Below is a small trained network, with its code and all its weights. Each question gives an input and a class and asks what happens when units are switched off, that is, made to give their printed mean instead of their output.

import numpy as np


def w(rows, s, z=0):
    codes = np.array(rows[::2]) - 128.0
    scale = np.full(codes.shape[1], s)
    scale[-1] = z or s
    return codes * scale


def norm(h):
    return h / np.sqrt((h * h).mean(-1, keepdims=True) + 1e-5)


def f(y):
    return np.maximum(y, 0)


def log_softmax(a):
    a = a - a.max(-1, keepdims=True)
    return a - np.log(np.exp(a).sum(-1, keepdims=True))


def net(x, mask):
    res = np.array(x, float).reshape(1, 4) / 4 @ E
    u = 0
    for l in range(2):
        y = f(norm(res) @ A[l][:, :-1].T + A[l][:, -1])
        res = res + np.where(mask[u : u + 8], y, B[l][:, -1]) @ B[l][:, :-1]
        u += 8
    return log_softmax(norm(res)[-1] @ U[:, :-1].T + U[:, -1])


A, B = {}, {}
E = w([
[130,225,88,213,90,95,98,148,165],'x0',
[73,102,128,232,110,120,71,207,116],'x1',
[162,92,19,191,129,136,177,158,169],'x2',
[110,160,182,106,88,189,157,255,168],'x3',
],0.0092)
A[0] = w([
[60,145,179,177,219,118,7,74,135,142],'0.n1',
[121,142,47,218,82,137,78,216,137,7],'0.n2',
[157,197,147,66,180,102,68,64,107,251],'0.n3',
[191,12,125,60,93,205,135,201,165,73],'0.n4',
[247,127,89,203,25,118,58,201,184,158],'0.n5',
[191,174,252,112,135,73,96,149,136,251],'0.n6',
[138,147,89,150,174,96,245,114,254,110],'0.n7',
[138,83,93,174,138,58,39,16,41,92],'0.n8',
],0.0069,0.0023)
B[0] = w([
[150,151,185,129,42,170,1,49,28,214],'0.n1',
[86,99,95,165,193,154,84,211,182,245],'0.n2',
[146,173,109,107,88,85,120,197,196,229],'0.n3',
[118,154,127,183,140,115,171,151,74,215],'0.n4',
[90,77,54,78,172,123,109,110,168,255],'0.n5',
[83,82,71,87,80,193,143,106,175,234],'0.n6',
[96,145,135,147,131,215,125,130,93,198],'0.n7',
[153,213,187,133,201,77,118,169,196,237],'0.n8',
],0.0095,0.0065)
A[1] = w([
[171,174,104,127,206,125,215,109,97,250],'1.n1',
[119,49,204,120,128,87,254,196,79,85],'1.n2',
[140,89,171,86,113,189,65,110,78,190],'1.n3',
[88,96,186,108,143,121,203,211,187,162],'1.n4',
[140,63,181,132,165,169,177,194,97,116],'1.n5',
[157,83,152,58,166,40,147,66,147,69],'1.n6',
[120,137,153,154,87,52,81,95,151,48],'1.n7',
[119,111,187,132,153,131,209,154,82,52],'1.n8',
],0.0091,0.0018)
B[1] = w([
[97,101,224,154,45,196,163,80,114,195],'1.n1',
[189,137,72,79,166,98,134,119,31,205],'1.n2',
[139,80,125,254,78,151,106,156,81,213],'1.n3',
[143,70,112,98,186,69,159,91,74,255],'1.n4',
[214,124,70,120,89,85,85,84,139,216],'1.n5',
[108,134,111,204,194,81,172,177,145,184],'1.n6',
[167,119,138,142,89,63,110,85,38,187],'1.n7',
[171,157,78,119,131,81,89,165,52,176],'1.n8',
],0.0087,0.0061)
U = w([
[141,129,145,186,80,255,196,25,133,71],'0',
[177,160,123,105,46,75,100,85,220,3],'1',
[81,82,26,174,191,156,96,209,221,233],'2',
[83,44,217,178,13,212,36,138,101,129],'3',
[179,196,198,166,153,8,14,78,140,126],'4',
[97,158,133,3,83,150,199,140,223,124],'5',
[160,111,216,157,204,68,250,114,231,67],'6',
[224,63,62,94,147,74,161,139,20,172],'7',
],0.011,0.0035)

Each question gives the input, the list of numbers given to net, and the class t.
The units are the neurons (one row each of A and B). Each row of codes is followed by its name. A weight is (code - 128) times the scale printed after its matrix; where a second scale follows, it is the last column's (A, B and U).
mask holds one flag per neuron, layer by layer. A switched-off neuron (its flag False) gives its mean, the last column of its row in B, instead of its output. The means were averaged over made-up inputs and are rounded, as every weight is.
A unit's drop is (log p(t) with every unit on - log p(t) with that unit switched off) / (log p(t) with every unit on - log p(t) with every unit switched off).
unit that matters most: the unit with the biggest drop
top k neurons in layer l: the k neurons of layer l with the biggest drops, biggest first
drop when u is switched off: that unit's drop, to one decimal
input [-6,-6,-8,4], class 7: unit that matters most -> 0.n1
input [5,4,3,-8], class 4: top 2 neurons in layer 0 -> [0.n8; 0.n1]
input [-2,-8,-2,1], class 5: top 3 neurons in layer 0 -> [0.n3; 0.n8; 0.n6]
input [2,-4,-8,3], class 5: top 2 neurons in layer 0 -> [0.n3; 0.n6]
input [-3,-3,7,-1], class 0: top 2 neurons in layer 1 -> [1.n1; 1.n4]
input [-3,-3,-3,-2], class 6: top 2 neurons in layer 1 -> [1.n6; 1.n5]
input [2,-2,-4,1], class 1: top 3 neurons in layer 0 -> [0.n3; 0.n7; 0.n2]
input [5,-4,-6,0], class 1: top 2 neurons in layer 0 -> [0.n3; 0.n6]
input [-3,-6,8,-6], class 0: top 2 neurons in layer 0 -> [0.n7; 0.n5]
input [3,0,4,-7], class 4: top 2 neurons in layer 0 -> [0.n8; 0.n6]
input [-1,4,-2,-1], class 3: top 2 neurons in layer 0 -> [0.n1; 0.n3]
input [0,-6,4,-4], class 0: top 2 neurons in layer 1 -> [1.n1; 1.n4]
input [-8,3,-8,-8], class 4: drop when 0.n8 is switched off -> 1.2
input [-5,-1,1,6], class 7: drop when 0.n4 is switched off -> 0.0
input [-4,0,0,-8], class 4: drop when 0.n8 is switched off -> 0.1
input [-4,-2,6,-3], class 0: unit that matters most -> 1.n1
